Below is a small trained network, with its code and all its weights. Each question gives an input and a class and asks what happens when units are switched off, that is, made to give their printed mean instead of their output.

import numpy as np


def w(rows, s, z=0):
    codes = np.array(rows[::2]) - 128.0
    scale = np.full(codes.shape[1], s)
    scale[-1] = z or s
    return codes * scale


def f(y):
    return y / 2 * (1 + np.tanh(0.7978845608 * (y + 0.044715 * y**3)))


def log_softmax(a):
    a = a - a.max(-1, keepdims=True)
    return a - np.log(np.exp(a).sum(-1, keepdims=True))


def net(x, mask):
    res = np.array(x, float).reshape(1, 8) / 4 @ E
    y = f(res @ A[0][:, :-1].T + A[0][:, -1])
    res = res + np.where(mask, y, B[0][:, -1]) @ B[0][:, :-1]
    return log_softmax(res[-1] @ U[:, :-1].T + U[:, -1])


A, B = {}, {}
E = w([
[129,128,132,126],'x0',
[15,240,255,43],'x1',
[122,123,116,120],'x2',
[138,130,137,134],'x3',
[120,233,43,243],'x4',
[124,124,126,121],'x5',
[212,236,60,4],'x6',
[144,132,138,132],'x7',
],0.006)
A[0] = w([
[108,255,64,203,114],'n1',
[26,195,243,108,117],'n2',
[46,173,104,235,96],'n3',
[170,87,202,100,43],'n4',
[88,24,254,195,82],'n5',
[97,187,179,68,39],'n6',
[173,60,108,121,41],'n7',
[114,136,63,61,123],'n8',
[213,161,153,57,253],'n9',
[136,52,191,43,35],'n10',
[35,185,156,101,56],'n11',
[60,78,150,181,107],'n12',
],0.0087,0.0057)
B[0] = w([
[158,91,171,20,194],'n1',
[198,36,32,175,255],'n2',
[156,132,232,28,183],'n3',
[188,110,135,54,137],'n4',
[80,217,228,168,243],'n5',
[187,50,173,208,168],'n6',
[251,67,92,136,141],'n7',
[68,244,203,182,145],'n8',
[2,221,119,177,212],'n9',
[216,102,175,24,164],'n10',
[173,111,55,207,177],'n11',
[85,213,155,215,185],'n12',
],0.008,0.0085)
U = w([
[28,244,188,171,140],'0',
[47,136,117,153,214],'1',
[226,55,15,253,3],'2',
[20,131,137,127,180],'3',
[148,149,217,12,64],'4',
],0.0061,0.0056)

Each question gives the input, the list of numbers given to net, and the class t.
The units are the neurons (one row each of A and B). Each row of codes is followed by its name. A weight is (code - 128) times the scale printed after its matrix; where a second scale follows, it is the last column's (A, B and U).
mask holds one flag per neuron, in row order. A switched-off neuron (its flag False) gives its mean, the last column of its row in B, instead of its output. The means were averaged over made-up inputs and are rounded, as every weight is.
A unit's drop is (log p(t) with every unit on - log p(t) with that unit switched off) / (log p(t) with every unit on - log p(t) with every unit switched off).
The circuit of an input: a set's keep is (log p(t) with only the set's units on - log p(t) with every unit switched off) / (log p(t) with every unit on - log p(t) with every unit switched off). Starting from all 12 units, units are removed one at a time, each time the one whose removal leaves the highest keep (on an exact tie, the one counted first), for as long as the keep stays at least 0.8.
circuit, biggest first: the units of the circuit, biggest drop first
most important unit: the unit with the biggest drop
top k neurons: the k neurons with the biggest drops, biggest first
drop of u: that unit's drop, to one decimal
input [-7,4,-4,5,6,-4,-1,-1], class 4: circuit, biggest first -> (n1 n3)
input [5,-2,-5,1,8,3,-3,-5], class 4: circuit, biggest first -> (n3 n1)
input [5,-6,-4,-7,4,-2,-7,3], class 0: most important unit -> n2
input [-4,0,1,-6,-2,-2,-8,3], class 0: top 2 neurons -> (n5 n12)
input [-3,8,-3,-3,8,-3,-6,0], class 2: top 3 neurons -> (n2 n11 n9)
input [-6,7,7,-4,5,-3,-3,0], class 2: circuit, biggest first -> (n2 n11)
input [8,7,2,5,-6,0,5,2], class 2: circuit, biggest first -> (n2 n6)
input [5,7,-2,2,4,-6,-6,-4], class 2: top 3 neurons -> (n2 n11 n9)
input [1,4,4,2,1,5,0,2], class 2: circuit, biggest first -> (n5 n2 n3)
input [7,3,8,-8,-4,7,8,1], class 0: top 2 neurons -> (n9 n8)
input [4,1,4,6,7,1,0,6], class 4: top 2 neurons -> (n1 n3)
input [-1,-6,-4,-8,-4,5,6,1], class 0: top 2 neurons -> (n9 n2)
input [-4,-1,-1,1,-1,-6,8,7], class 0: drop of n9 -> 0.3
input [1,7,0,7,8,4,-5,-1], class 4: drop of n3 -> 1.0
input [-4,7,-7,8,5,8,6,1], class 2: drop of n8 -> -0.1
input [3,2,4,-2,-3,-1,6,-6], class 0: circuit, biggest first -> (n9)
